Below is a small trained network, with its code and all its weights. Each question gives an input and a class and asks what happens when units are switched off, that is, made to give their printed mean instead of their output.

import numpy as np


def w(rows, s, z=0):
    codes = np.array(rows[::2]) - 128.0
    scale = np.full(codes.shape[1], s)
    scale[-1] = z or s
    return codes * scale


def norm(h):
    return h / np.sqrt((h * h).mean(-1, keepdims=True) + 1e-5)


def f(y):
    return y / 2 * (1 + np.tanh(0.7978845608 * (y + 0.044715 * y**3)))


def log_softmax(a):
    a = a - a.max(-1, keepdims=True)
    return a - np.log(np.exp(a).sum(-1, keepdims=True))


def net(x, mask):
    res = np.array(x, float).reshape(1, 3) / 4 @ E
    u = 0
    for l in range(2):
        y = f(norm(res) @ A[l][:, :-1].T + A[l][:, -1])
        res = res + np.where(mask[u : u + 6], y, B[l][:, -1]) @ B[l][:, :-1]
        u += 6
    return log_softmax(norm(res)[-1] @ U[:, :-1].T + U[:, -1])


A, B = {}, {}
E = w([
[127,77,144,84,63,160,103,132,125,128,79],'x0',
[254,59,172,90,136,105,43,126,130,149,159],'x1',
[131,101,203,55,187,225,76,123,132,165,151],'x2',
],0.0037)
A[0] = w([
[101,169,216,26,208,242,110,144,111,185,182,1],'0.n0',
[247,67,190,99,112,95,61,113,140,166,166,87],'0.n1',
[199,84,190,71,195,135,69,120,124,165,229,27],'0.n2',
[137,136,200,57,185,222,55,151,105,186,123,83],'0.n3',
[142,74,206,11,194,246,64,123,150,127,110,96],'0.n4',
[104,200,115,159,254,170,154,122,136,130,179,68],'0.n5',
],0.0039,0.0064)
B[0] = w([
[53,103,163,254,103,83,129,99,199,172,238,185],'0.n0',
[147,100,62,100,135,79,74,193,94,81,145,218],'0.n1',
[184,223,140,156,174,183,117,169,168,60,35,187],'0.n2',
[83,114,179,127,133,152,174,76,148,181,131,210],'0.n3',
[100,120,161,106,113,166,209,47,135,179,158,253],'0.n4',
[231,123,211,79,135,206,77,97,153,134,126,149],'0.n5',
],0.0062,0.0048)
A[1] = w([
[190,138,161,98,176,165,77,136,137,118,111,95],'1.n0',
[151,85,107,84,133,108,93,148,134,98,132,161],'1.n1',
[119,169,143,141,227,153,123,140,156,130,160,136],'1.n2',
[152,76,131,96,86,131,142,110,134,147,116,3],'1.n3',
[95,159,95,159,82,123,180,125,112,117,97,153],'1.n4',
[87,161,102,126,254,123,146,148,97,122,179,45],'1.n5',
],0.009,0.0045)
B[1] = w([
[121,229,130,80,165,141,207,130,132,63,32,201],'1.n0',
[73,75,132,179,82,142,114,87,90,180,172,187],'1.n1',
[226,163,81,97,131,121,48,164,2,83,135,219],'1.n2',
[110,138,145,197,147,114,99,103,97,194,237,127],'1.n3',
[122,124,113,120,126,116,175,170,209,88,70,253],'1.n4',
[174,108,244,36,155,205,19,30,21,170,160,148],'1.n5',
],0.0059)
U = w([
[74,77,101,163,179,115,60,200,176,192,139,30],'0',
[88,119,63,154,95,69,189,212,215,73,54,173],'1',
[89,81,116,155,213,115,44,249,193,220,122,4],'2',
[91,122,199,109,144,191,186,46,134,209,183,152],'3',
[76,89,104,147,228,106,23,240,205,234,116,4],'4',
[193,203,129,70,172,163,110,147,56,56,79,136],'5',
[77,95,101,139,220,106,23,242,207,234,123,4],'6',
[108,41,62,218,58,51,36,166,67,178,213,171],'7',
],0.014,0.013)

Each question gives the input, the list of numbers given to net, and the class t.
The units are the neurons (one row each of A and B). Each row of codes is followed by its name. A weight is (code - 128) times the scale printed after its matrix; where a second scale follows, it is the last column's (A, B and U).
mask holds one flag per neuron, layer by layer. A switched-off neuron (its flag False) gives its mean, the last column of its row in B, instead of its output. The means were averaged over made-up inputs and are rounded, as every weight is.
A unit's drop is (log p(t) with every unit on - log p(t) with that unit switched off) / (log p(t) with every unit on - log p(t) with every unit switched off).
most important unit: the unit with the biggest drop
k most important neurons: the k neurons with the biggest drops, biggest first
top k neurons in layer l: the k neurons of layer l with the biggest drops, biggest first
drop of u: that unit's drop, to one decimal
input [-3,-8,5], class 5: most important unit -> 1.n2
input [5,7,4], class 3: 2 most important neurons -> [0.n4 1.n2]
input [5,7,3], class 3: top 2 neurons in layer 1 -> [1.n2 1.n1]
input [6,7,3], class 3: 2 most important neurons -> [0.n4 1.n2]
input [-4,1,-3], class 5: 3 most important neurons -> [0.n1 0.n4 1.n5]
input [3,5,2], class 3: 4 most important neurons -> [0.n4 1.n2 1.n1 1.n3]
input [-1,5,-8], class 7: 2 most important neurons -> [1.n0 0.n2]
input [-4,-6,5], class 5: 3 most important neurons -> [1.n2 0.n4 0.n5]
input [1,-8,3], class 5: 2 most important neurons -> [0.n4 1.n5]
input [-1,4,-6], class 7: top 2 neurons in layer 0 -> [0.n2 0.n4]
input [2,1,1], class 3: drop of 0.n4 -> 0.6
input [3,3,2], class 3: drop of 0.n4 -> 2.7
input [-8,-6,2], class 5: drop of 1.n5 -> 0.0
input [5,2,0], class 7: most important unit -> 0.n1
